Below is a small trained network, with its code and all its weights. Each question gives an input and a class and asks what happens when units are switched off, that is, made to give their printed mean instead of their output.

import numpy as np


def w(rows, s, z=0):
    codes = np.array(rows[::2]) - 128.0
    scale = np.full(codes.shape[1], s)
    scale[-1] = z or s
    return codes * scale


def f(y):
    return np.maximum(y, 0)


def log_softmax(a):
    a = a - a.max(-1, keepdims=True)
    return a - np.log(np.exp(a).sum(-1, keepdims=True))


def net(x, mask):
    res = np.array(x, float).reshape(1, 5) / 4 @ E
    y = f(res @ A[0][:, :-1].T + A[0][:, -1])
    res = res + np.where(mask, y, B[0][:, -1]) @ B[0][:, :-1]
    return log_softmax(res[-1] @ U[:, :-1].T + U[:, -1])


A, B = {}, {}
E = w([
[111,134,133,110,127,143,121],'x0',
[105,7,39,93,155,129,149],'x1',
[120,183,134,97,145,154,182],'x2',
[86,128,120,198,48,187,176],'x3',
[156,127,150,157,180,216,108],'x4',
],0.015)
A[0] = w([
[132,114,153,164,175,156,132,167],'N1',
[177,155,203,124,173,198,99,123],'N2',
[78,205,123,189,14,106,123,214],'N3',
[140,128,172,162,129,185,118,97],'N4',
[164,76,57,76,249,141,111,158],'N5',
[162,105,93,139,197,124,126,118],'N6',
[154,84,143,84,107,46,147,254],'N7',
[199,160,171,115,182,108,72,169],'N8',
[130,167,239,105,184,63,94,232],'N9',
[85,59,112,124,118,180,153,117],'N10',
[183,165,166,63,120,98,88,232],'N11',
[124,118,144,162,187,188,107,173],'N12',
[133,96,125,141,97,178,159,118],'N13',
[145,113,133,133,179,190,106,174],'N14',
[129,132,94,75,184,164,89,158],'N15',
[113,113,81,98,90,118,126,136],'N16',
[107,118,103,75,154,105,141,194],'N17',
[96,63,66,141,101,180,206,65],'N18',
[154,139,142,177,129,193,128,139],'N19',
],0.013,0.0051)
B[0] = w([
[167,120,158,116,96,134,44,168],'N1',
[143,164,127,115,119,128,100,215],'N2',
[169,89,199,109,116,254,168,254],'N3',
[140,184,173,109,125,99,113,179],'N4',
[172,72,162,116,201,166,159,224],'N5',
[156,114,112,119,145,129,149,169],'N6',
[81,112,91,109,138,132,188,205],'N7',
[124,133,83,191,120,159,111,214],'N8',
[97,133,48,174,107,141,113,236],'N9',
[134,107,94,164,124,128,123,181],'N10',
[76,159,58,182,127,139,160,209],'N11',
[210,148,151,116,121,124,99,187],'N12',
[153,182,122,167,94,111,88,167],'N13',
[239,127,101,133,139,146,104,183],'N14',
[154,116,119,123,175,131,143,175],'N15',
[93,139,109,136,148,124,160,168],'N16',
[61,129,134,136,166,162,180,175],'N17',
[111,182,35,198,113,118,94,200],'N18',
[196,168,158,85,101,103,95,188],'N19',
],0.012,0.02)
U = w([
[37,177,2,180,42,142,157,243],'0',
[228,74,163,111,136,240,181,210],'1',
[187,212,11,187,143,111,5,132],'2',
[185,196,209,85,19,126,44,3],'3',
[47,98,109,81,227,32,234,48],'4',
],0.008,0.0032)

Each question gives the input, the list of numbers given to net, and the class t.
The units are the neurons (one row each of A and B). Each row of codes is followed by its name. A weight is (code - 128) times the scale printed after its matrix; where a second scale follows, it is the last column's (A, B and U).
mask holds one flag per neuron, in row order. A switched-off neuron (its flag False) gives its mean, the last column of its row in B, instead of its output. The means were averaged over made-up inputs and are rounded, as every weight is.
A unit's drop is (log p(t) with every unit on - log p(t) with that unit switched off) / (log p(t) with every unit on - log p(t) with every unit switched off).
The circuit of an input: a set's keep is (log p(t) with only the set's units on - log p(t) with every unit switched off) / (log p(t) with every unit on - log p(t) with every unit switched off). Starting from the 12 units with the biggest drops (on a tie, the unit counted first), units are removed one at a time, each time the one whose removal leaves the highest keep (on an exact tie, the one counted first), for as long as the keep stays at least 0.8.
circuit, biggest first: the units of the circuit, biggest drop first
unit that matters most: the unit with the biggest drop
k most important neurons: the k neurons with the biggest drops, biggest first
drop of u: that unit's drop, to one decimal
input [1,-5,3,7,2], class 3: circuit, biggest first	(N19 N4)
input [8,-7,3,-6,0], class 0: circuit, biggest first	(N11 N9)
input [8,7,4,1,-2], class 0: unit that matters most	N18
input [-4,-8,7,8,1], class 3: 3 most important neurons	(N19 N5 N4)
input [-4,0,0,6,-4], class 1: 3 most important neurons	(N3 N9 N11)
input [2,-8,-4,2,1], class 3: 2 most important neurons	(N5 N3)
input [-2,4,-6,7,1], class 2: 3 most important neurons	(N7 N13 N11)
input [-4,0,-2,5,1], class 3: 2 most important neurons	(N5 N9)
input [1,0,5,-5,-8], class 0: 2 most important neurons	(N9 N11)
input [0,6,-5,1,6], class 2: 3 most important neurons	(N3 N18 N13)
input [-6,1,-3,-5,2], class 1: 2 most important neurons	(N5 N18)
input [1,3,-6,1,3], class 2: 2 most important neurons	(N3 N18)
input [1,-3,-4,-4,-8], class 0: drop of N18	0.0
input [3,-6,-2,4,-4], class 1: circuit, biggest first	(N3)
input [-3,0,-6,-5,-5], class 0: drop of N11	0.1
input [3,-5,-1,3,-1], class 1: drop of N3	2.7
